Below is a small trained network, with its code and all its weights. Each question gives an input and a class and asks what happens when units are switched off, that is, made to give their printed mean instead of their output.

import numpy as np


def w(rows, s, z=0):
    codes = np.array(rows[::2]) - 128.0
    scale = np.full(codes.shape[1], s)
    scale[-1] = z or s
    return codes * scale


def f(y):
    return y / 2 * (1 + np.tanh(0.7978845608 * (y + 0.044715 * y**3)))


def log_softmax(a):
    a = a - a.max(-1, keepdims=True)
    return a - np.log(np.exp(a).sum(-1, keepdims=True))


def net(x, mask):
    res = np.array(x, float).reshape(1, 2) / 4 @ E
    y = f(res @ A[0][:, :-1].T + A[0][:, -1])
    res = res + np.where(mask, y, B[0][:, -1]) @ B[0][:, :-1]
    return log_softmax(res[-1] @ U[:, :-1].T + U[:, -1])


A, B = {}, {}
E = w([
[131,127,121,240,4,91],'x0',
[136,131,72,189,121,255],'x1',
],0.0053)
A[0] = w([
[127,127,134,70,172,134,152],'n0',
[127,132,129,158,104,115,119],'n1',
[128,126,125,150,148,249,168],'n2',
[132,129,124,163,98,114,139],'n3',
[127,130,129,130,128,125,100],'n4',
[129,130,127,113,124,78,142],'n5',
[125,129,132,128,130,133,179],'n6',
[131,127,126,175,87,118,156],'n7',
[126,125,130,169,99,134,227],'n8',
[129,129,123,126,127,129,116],'n9',
[126,130,138,70,174,135,162],'n10',
[133,132,122,122,129,118,119],'n11',
[126,130,128,130,129,133,101],'n12',
[130,127,130,73,168,133,146],'n13',
[129,132,129,131,130,125,64],'n14',
[125,126,138,120,107,51,74],'n15',
[125,128,127,128,128,133,109],'n16',
[128,128,127,128,128,128,65],'n17',
[127,128,129,155,107,115,148],'n18',
[130,129,129,124,121,112,88],'n19',
[131,121,136,164,88,100,253],'n20',
[135,132,122,121,132,117,148],'n21',
[129,125,125,105,148,133,163],'n22',
[129,128,128,126,130,126,130],'n23',
[129,128,126,176,90,117,141],'n24',
[123,130,131,147,111,118,123],'n25',
[131,127,126,116,139,130,149],'n26',
[134,126,118,96,151,125,215],'n27',
[128,125,144,59,153,24,211],'n28',
],0.021,0.0025)
B[0] = w([
[112,104,148,112,148,166,198],'n0',
[102,170,149,125,135,151,154],'n1',
[140,170,2,118,116,93,235],'n2',
[111,154,151,145,137,152,167],'n3',
[124,139,132,122,130,129,125],'n4',
[131,138,138,125,110,108,160],'n5',
[136,109,124,139,128,124,136],'n6',
[112,142,148,167,144,155,188],'n7',
[159,90,123,217,109,140,184],'n8',
[121,139,126,120,124,132,127],'n9',
[118,85,145,121,151,161,201],'n10',
[123,135,134,118,128,125,128],'n11',
[117,150,125,112,122,137,125],'n12',
[112,111,150,111,145,164,190],'n13',
[115,161,133,105,128,136,121],'n14',
[136,188,114,121,166,81,176],'n15',
[121,145,126,115,124,136,126],'n16',
[120,147,130,115,126,135,121],'n17',
[126,137,149,150,131,138,153],'n18',
[114,161,134,113,129,127,127],'n19',
[149,85,179,225,136,106,194],'n20',
[135,111,136,131,131,117,133],'n21',
[137,98,138,129,129,137,150],'n22',
[131,130,132,123,130,129,128],'n23',
[102,155,147,152,146,158,184],'n24',
[114,156,145,129,131,140,141],'n25',
[128,124,134,117,126,136,136],'n26',
[158,38,141,151,138,113,166],'n27',
[135,135,178,112,26,91,255],'n28',
],0.069,0.0093)
U = w([
[107,60,185,94,126,190,211],'0',
[89,154,191,192,177,168,98],'1',
[175,163,147,92,71,8,88],'2',
[53,254,135,51,166,129,2],'3',
[183,198,34,133,109,56,129],'4',
[121,88,81,51,243,165,150],'5',
],0.0059,0.0019)

Each question gives the input, the list of numbers given to net, and the class t.
The units are the neurons (one row each of A and B). Each row of codes is followed by its name. A weight is (code - 128) times the scale printed after its matrix; where a second scale follows, it is the last column's (A, B and U).
mask holds one flag per neuron, in row order. A switched-off neuron (its flag False) gives its mean, the last column of its row in B, instead of its output. The means were averaged over made-up inputs and are rounded, as every weight is.
A unit's drop is (log p(t) with every unit on - log p(t) with that unit switched off) / (log p(t) with every unit on - log p(t) with every unit switched off).
The circuit of an input: a set's keep is (log p(t) with only the set's units on - log p(t) with every unit switched off) / (log p(t) with every unit on - log p(t) with every unit switched off). Starting from the 12 units with the biggest drops (on a tie, the unit counted first), units are removed one at a time, each time the one whose removal leaves the highest keep (on an exact tie, the one counted first), for as long as the keep stays at least 0.8.
units of the circuit, in order: the units of the circuit, biggest drop first
top k neurons: the k neurons with the biggest drops, biggest first
drop when u is switched off: that unit's drop, to one decimal
input [-4,7], class 4: units of the circuit, in order : (n2)
input [-3,0], class 0: top 2 neurons : (n2, n15)
input [-8,2], class 5: top 2 neurons : (n2, n28)
input [-4,-8], class 2: top 3 neurons : (n28, n15, n5)
input [-4,1], class 5: top 2 neurons : (n28, n20)
input [-1,-2], class 2: top 2 neurons : (n7, n24)
input [-7,1], class 0: top 2 neurons : (n15, n27)
input [-4,-6], class 0: top 2 neurons : (n10, n2)
input [4,-5], class 2: top 2 neurons : (n28, n15)
input [5,-6], class 2: top 4 neurons : (n28, n15, n10, n0)
input [-6,8], class 4: drop when n2 is switched off : 3.6
input [1,2], class 4: drop when n10 is switched off : 0.2
input [-2,-7], class 2: drop when n28 is switched off : 1.1
input [-7,2], class 5: drop when n2 is switched off : 0.1
input [-6,-7], class 0: top neuron : (n10)
